Below is a small trained network, with its code and all its weights. Each question gives an input and a class and asks what happens when units are switched off, that is, made to give their printed mean instead of their output.

import numpy as np


def w(rows, s, z=0):
    codes = np.array(rows[::2]) - 128.0
    scale = np.full(codes.shape[1], s)
    scale[-1] = z or s
    return codes * scale


def f(y):
    return y / 2 * (1 + np.tanh(0.7978845608 * (y + 0.044715 * y**3)))


def log_softmax(a):
    a = a - a.max(-1, keepdims=True)
    return a - np.log(np.exp(a).sum(-1, keepdims=True))


def net(x, mask):
    res = np.array(x, float).reshape(1, 6) / 4 @ E
    y = f(res @ A[0][:, :-1].T + A[0][:, -1])
    res = res + np.where(mask, y, B[0][:, -1]) @ B[0][:, :-1]
    return log_softmax(res[-1] @ U[:, :-1].T + U[:, -1])


A, B = {}, {}
E = w([
[141,118,131,138],'x0',
[83,183,160,199],'x1',
[93,136,121,115],'x2',
[120,128,129,126],'x3',
[143,121,135,139],'x4',
[110,112,244,83],'x5',
],0.011)
A[0] = w([
[62,176,12,92,99],'neuron 1',
[85,221,157,194,56],'neuron 2',
[118,181,183,59,29],'neuron 3',
[94,89,83,32,49],'neuron 4',
[23,174,94,85,254],'neuron 5',
[98,181,199,11,110],'neuron 6',
[46,97,176,75,47],'neuron 7',
],0.011,0.0048)
B[0] = w([
[200,73,210,187,254],'neuron 1',
[113,1,86,39,214],'neuron 2',
[146,76,184,138,165],'neuron 3',
[89,128,54,122,176],'neuron 4',
[165,175,149,95,246],'neuron 5',
[134,125,113,180,238],'neuron 6',
[226,85,120,190,185],'neuron 7',
],0.0097,0.0066)
U = w([
[206,84,155,240,6],'0',
[92,5,69,32,95],'1',
[179,163,150,119,242],'2',
[152,137,131,130,234],'3',
[151,140,145,147,198],'4',
[146,114,134,128,146],'5',
[125,205,122,100,1],'6',
],0.011,0.0076)

Each question gives the input, the list of numbers given to net, and the class t.
The units are the neurons (one row each of A and B). Each row of codes is followed by its name. A weight is (code - 128) times the scale printed after its matrix; where a second scale follows, it is the last column's (A, B and U).
mask holds one flag per neuron, in row order. A switched-off neuron (its flag False) gives its mean, the last column of its row in B, instead of its output. The means were averaged over made-up inputs and are rounded, as every weight is.
A unit's drop is (log p(t) with every unit on - log p(t) with that unit switched off) / (log p(t) with every unit on - log p(t) with every unit switched off).
The circuit of an input: a set's keep is (log p(t) with only the set's units on - log p(t) with every unit switched off) / (log p(t) with every unit on - log p(t) with every unit switched off). Starting from all 7 units, units are removed one at a time, each time the one whose removal leaves the highest keep (on an exact tie, the one counted first), for as long as the keep stays at least 0.8.
units of the circuit, in order: the units of the circuit, biggest drop first
unit that matters most: the unit with the biggest drop
top k neurons: the k neurons with the biggest drops, biggest first
drop of u: that unit's drop, to one decimal
input [-5,-3,3,-2,-3,5], class 0: unit that matters most -> neuron 7
input [0,-7,-3,-2,1,8], class 0: units of the circuit, in order -> (neuron 7; neuron 6)
input [-5,-3,3,-3,-4,-7], class 0: top 2 neurons -> (neuron 1; neuron 2)
input [-2,6,2,4,5,2], class 1: top 2 neurons -> (neuron 2; neuron 1)
input [7,4,-3,2,-6,8], class 0: top 2 neurons -> (neuron 7; neuron 6)
input [4,4,7,5,4,7], class 0: top 3 neurons -> (neuron 7; neuron 6; neuron 3)
input [-8,-6,8,-7,-6,-6], class 2: units of the circuit, in order -> (neuron 5; neuron 2)
input [5,-2,1,-4,-6,-7], class 0: top 2 neurons -> (neuron 1; neuron 2)
input [2,-4,6,3,-3,-8], class 0: top 2 neurons -> (neuron 1; neuron 2)
input [-4,4,-3,2,3,0], class 1: units of the circuit, in order -> (neuron 2; neuron 1)
input [-4,4,-5,5,1,7], class 0: top 3 neurons -> (neuron 7; neuron 6; neuron 3)
input [4,4,7,0,-8,8], class 0: top 3 neurons -> (neuron 7; neuron 6; neuron 3)
input [-5,-7,4,-1,-8,-5], class 5: top 2 neurons -> (neuron 1; neuron 2)
input [4,8,1,-8,-5,5], class 1: top neuron -> (neuron 2)
input [-8,8,-2,-7,-8,1], class 1: drop of neuron 2 -> 1.0
input [-4,1,8,-5,2,-8], class 0: drop of neuron 1 -> 1.9
input [-8,-4,8,-6,-7,2], class 2: drop of neuron 5 -> 0.5
input [6,7,3,3,-3,-2], class 1: drop of neuron 2 -> 0.9
